Here is a tiny trained network, its code and every weight. The questions are about switching its units off for an input and a target symbol, where a switched-off unit gives its printed mean instead of its output.

import numpy as np


def w(rows, s, z=0):
    codes = np.array(rows[::2]) - 128.0
    scale = np.full(codes.shape[1], s)
    scale[-1] = z or s
    return codes * scale


def norm(h):
    return h / np.sqrt((h * h).mean(-1, keepdims=True) + 1e-5)


def f(y):
    return y / 2 * (1 + np.tanh(0.7978845608 * (y + 0.044715 * y**3)))


def softmax(a):
    e = np.exp(a - a.max(-1, keepdims=True))
    return e / e.sum(-1, keepdims=True)


def log_softmax(a):
    a = a - a.max(-1, keepdims=True)
    return a - np.log(np.exp(a).sum(-1, keepdims=True))


def net(x, mask):
    ids = ['ΔΘΛαβγεζμξπτφψω'.index(c) for c in x.split()]
    T = len(ids)
    res = E[ids] + P[:T]
    r = norm(res)
    for j in range(3):
        rows = slice(3 * j, 3 * j + 3)
        q, k, v = (r @ M[0][rows].T for M in (Q, K, V))
        z = softmax(np.where(np.tri(T) > 0, q @ k.T / 3**0.5, -1e9)) @ v
        o = O[0][rows]
        res = res + np.where(mask[j], z, o[:, -1]) @ o[:, :-1]
    y = f(norm(res) @ A[0][:, :-1].T + A[0][:, -1])
    res = res + np.where(mask[3:7], y, B[0][:, -1]) @ B[0][:, :-1]
    return log_softmax(norm(res)[-1] @ U[:, :-1].T + U[:, -1])


Q, K, V, O, A, B = {}, {}, {}, {}, {}, {}
E = w([
[166,126,160,129],'Δ',
[122,120,117,112],'Θ',
[164,132,120,118],'Λ',
[165,121,149,125],'α',
[158,119,156,126],'β',
[133,110,144,114],'γ',
[182,171,142,152],'ε',
[126,123,168,132],'ζ',
[101,140,127,127],'μ',
[139,109,150,119],'ξ',
[132,155,97,122],'π',
[89,12,70,86],'τ',
[159,115,156,125],'φ',
[156,129,116,113],'ψ',
[125,108,131,98],'ω',
],0.011)
P = w([
[197,159,181,60],'0',
[114,194,164,41],'1',
[208,101,161,76],'2',
[79,166,157,61],'3',
[169,97,133,107],'4',
[51,137,133,90],'5',
[172,110,148,58],'6',
[102,89,119,130],'7',
[105,183,157,3],'8',
[122,68,102,153],'9',
[68,197,147,40],'10',
[123,69,81,207],'11',
[117,188,172,74],'12',
[157,124,116,217],'13',
],0.0054)
Q[0] = w([
[67,252,238,35],'H1',
[90,178,117,160],'H1',
[173,83,117,30],'H1',
[139,163,86,91],'H2',
[60,179,208,138],'H2',
[108,215,134,2],'H2',
[130,103,157,151],'H3',
[119,100,140,179],'H3',
[127,117,142,85],'H3',
],0.0086)
K[0] = w([
[130,87,82,255],'H1',
[174,108,136,149],'H1',
[91,111,129,125],'H1',
[115,113,140,152],'H2',
[163,97,81,166],'H2',
[134,31,117,188],'H2',
[121,118,121,114],'H3',
[140,137,83,85],'H3',
[169,98,131,101],'H3',
],0.012)
V[0] = w([
[101,246,98,170],'H1',
[208,102,174,173],'H1',
[44,141,255,186],'H1',
[129,138,39,129],'H2',
[155,195,90,200],'H2',
[131,126,171,195],'H2',
[185,134,138,181],'H3',
[121,158,113,151],'H3',
[98,105,15,146],'H3',
],0.009)
O[0] = w([
[66,255,118,98,81],'H1',
[202,125,26,122,117],'H1',
[68,144,76,239,124],'H1',
[155,134,168,75,70],'H2',
[136,173,122,112,39],'H2',
[162,159,78,189,83],'H2',
[180,174,82,107,92],'H3',
[108,172,137,96,93],'H3',
[159,97,189,74,3],'H3',
],0.0071,0.007)
A[0] = w([
[2,203,86,118,195],'N1',
[81,36,55,224,145],'N2',
[61,60,138,154,182],'N3',
[212,106,139,222,255],'N4',
],0.0049,0.0039)
B[0] = w([
[116,165,183,126,184],'N1',
[220,170,147,126,253],'N2',
[123,135,254,109,221],'N3',
[98,132,231,98,217],'N4',
],0.0071,0.0055)
U = w([
[157,177,100,106,89],'Δ',
[136,113,118,143,4],'Θ',
[157,131,93,153,92],'Λ',
[134,133,134,96,55],'α',
[172,117,102,126,116],'β',
[134,110,85,145,79],'γ',
[124,141,103,254,158],'ε',
[164,115,133,157,73],'ζ',
[124,176,165,43,164],'μ',
[160,117,100,153,149],'ξ',
[128,138,123,104,66],'π',
[103,69,123,114,131],'τ',
[135,112,107,88,126],'φ',
[166,116,114,57,209],'ψ',
[40,189,175,166,214],'ω',
],0.0097,0.0035)

Each question gives the input, a string of symbols that net reads in full, and the target symbol t.
The units are the heads (3 rows each of Q, K, V and O) and the neurons (one row each of A and B). Each row of codes is followed by its name. A weight is (code - 128) times the scale printed after its matrix; where a second scale follows, it is the last column's (O, A, B and U).
mask holds one flag per unit, heads first, then neurons. A switched-off unit (its flag False) gives its mean, the last column of its rows in O or B, instead of its output. The means were averaged over made-up inputs and are rounded, as every weight is.
A unit's drop is (log p(t) with every unit on - log p(t) with that unit switched off) / (log p(t) with every unit on - log p(t) with every unit switched off).
The circuit of an input: a set's keep is (log p(t) with only the set's units on - log p(t) with every unit switched off) / (log p(t) with every unit on - log p(t) with every unit switched off). Starting from all 7 units, units are removed one at a time, each time the one whose removal leaves the highest keep (on an exact tie, the one counted first), for as long as the keep stays at least 0.8.
circuit, biggest first: the units of the circuit, biggest drop first
heads that matter: for each layer, one digit per head in row order, 1 if its drop is at least 0.15 and else 0, layers parted by /
drop when u is switched off: that unit's drop, to one decimal
input ζ μ Δ ξ Θ φ ξ ζ ψ, target ε: circuit, biggest first	H1
input ξ ζ ζ ζ, target ε: circuit, biggest first	H1, H3
input μ μ μ μ Λ π μ β, target ω: heads that matter	100
input μ ε ζ Λ π ζ, target μ: heads that matter	110
input μ ζ μ Λ ζ ψ, target ε: heads that matter	010
input π α β π ζ ξ μ ζ μ ζ ξ, target ε: heads that matter	100
input Δ ζ φ μ ζ Θ, target ε: circuit, biggest first	H1, H2
input ζ π μ μ π Λ Λ ζ μ μ β ζ Δ, target ε: heads that matter	110
input ζ ζ Δ, target ε: circuit, biggest first	H1, H3
input ζ φ ζ μ, target ε: heads that matter	100
input μ ζ μ μ ξ ζ π, target ε: heads that matter	110
input π μ α μ π π ζ ω μ Λ, target ω: drop when H1 is switched off	1.0
input ζ μ Θ, target ω: drop when H1 is switched off	1.1
input Θ μ ξ ζ ζ α, target ε: drop when N3 is switched off	0.0
input π π Λ, target μ: circuit, biggest first	H1
